Below is a small trained network, with its code and all its weights. Each question gives an input and a class and asks what happens when units are switched off, that is, made to give their printed mean instead of their output.

import numpy as np


def w(rows, s, z=0):
    codes = np.array(rows[::2]) - 128.0
    scale = np.full(codes.shape[1], s)
    scale[-1] = z or s
    return codes * scale


def f(y):
    return np.maximum(y, 0)


def log_softmax(a):
    a = a - a.max(-1, keepdims=True)
    return a - np.log(np.exp(a).sum(-1, keepdims=True))


def net(x, mask):
    res = np.array(x, float).reshape(1, 3) / 4 @ E
    y = f(res @ A[0][:, :-1].T + A[0][:, -1])
    res = res + np.where(mask, y, B[0][:, -1]) @ B[0][:, :-1]
    return log_softmax(res[-1] @ U[:, :-1].T + U[:, -1])


A, B = {}, {}
E = w([
[95,47,95,202,175,153],'x0',
[32,121,147,176,181,1],'x1',
[122,119,29,133,35,122],'x2',
],0.0097)
A[0] = w([
[115,166,247,97,156,117,95],'n1',
[150,139,144,122,147,110,154],'n2',
[90,110,85,137,109,45,206],'n3',
[136,158,124,115,120,167,48],'n4',
[138,81,80,154,133,138,176],'n5',
[89,130,111,128,157,88,85],'n6',
[143,154,61,78,47,197,154],'n7',
[136,136,184,116,127,120,181],'n8',
[109,126,96,166,108,61,97],'n9',
[64,141,119,94,131,161,4],'n10',
[169,135,100,137,138,92,101],'n11',
[94,138,91,136,128,90,93],'n12',
[115,65,61,167,136,196,146],'n13',
[133,105,130,134,118,114,199],'n14',
[98,79,67,167,128,179,81],'n15',
[151,135,122,143,139,121,6],'n16',
[146,132,149,123,82,139,110],'n17',
],0.016,0.0028)
B[0] = w([
[93,216,164,74,150,137,211],'n1',
[134,120,128,102,166,121,151],'n2',
[83,106,82,147,104,46,206],'n3',
[144,62,154,137,156,127,159],'n4',
[148,156,98,144,163,158,177],'n5',
[81,59,175,165,99,154,180],'n6',
[252,124,137,128,62,85,253],'n7',
[139,146,152,121,171,119,165],'n8',
[65,125,97,132,94,78,183],'n9',
[123,115,92,59,119,145,128],'n10',
[139,119,113,117,124,121,136],'n11',
[85,123,107,129,95,94,167],'n12',
[141,132,93,151,151,225,206],'n13',
[77,118,117,96,95,167,146],'n14',
[142,146,57,103,180,181,189],'n15',
[131,128,111,104,135,114,128],'n16',
[150,114,155,133,109,127,161],'n17',
],0.029,0.016)
U = w([
[200,91,172,130,77,154,40],'0',
[109,121,58,179,168,254,140],'1',
[12,74,99,178,116,94,143],'2',
[127,121,53,148,59,85,53],'3',
[74,170,216,83,176,154,249],'4',
],0.0082,0.0021)

Each question gives the input, the list of numbers given to net, and the class t.
The units are the neurons (one row each of A and B). Each row of codes is followed by its name. A weight is (code - 128) times the scale printed after its matrix; where a second scale follows, it is the last column's (A, B and U).
mask holds one flag per neuron, in row order. A switched-off neuron (its flag False) gives its mean, the last column of its row in B, instead of its output. The means were averaged over made-up inputs and are rounded, as every weight is.
A unit's drop is (log p(t) with every unit on - log p(t) with that unit switched off) / (log p(t) with every unit on - log p(t) with every unit switched off).
The circuit of an input: a set's keep is (log p(t) with only the set's units on - log p(t) with every unit switched off) / (log p(t) with every unit on - log p(t) with every unit switched off). Starting from the 12 units with the biggest drops (on a tie, the unit counted first), units are removed one at a time, each time the one whose removal leaves the highest keep (on an exact tie, the one counted first), for as long as the keep stays at least 0.8.
units of the circuit, in order: the units of the circuit, biggest drop first
most important unit: the unit with the biggest drop
top k neurons: the k neurons with the biggest drops, biggest first
drop of u: that unit's drop, to one decimal
input [4,3,1], class 2: top 2 neurons -> (n7; n3)
input [1,7,-5], class 2: most important unit -> n3
input [2,-5,-5], class 4: top 2 neurons -> (n7; n15)
input [1,-3,0], class 0: units of the circuit, in order -> (n3; n15)
input [3,2,6], class 1: top 2 neurons -> (n13; n15)
input [4,0,8], class 1: top 2 neurons -> (n13; n15)
input [3,2,5], class 2: top 2 neurons -> (n3; n7)
input [-8,5,0], class 4: top 2 neurons -> (n1; n8)
input [-1,8,-6], class 4: top 3 neurons -> (n1; n8; n2)
input [-2,8,-4], class 2: drop of n3 -> 0.5
input [0,-3,-2], class 0: drop of n9 -> 0.1
input [4,1,-3], class 1: drop of n7 -> 0.6
input [7,-6,7], class 1: drop of n13 -> 0.2
input [-3,8,-6], class 4: most important unit -> n1
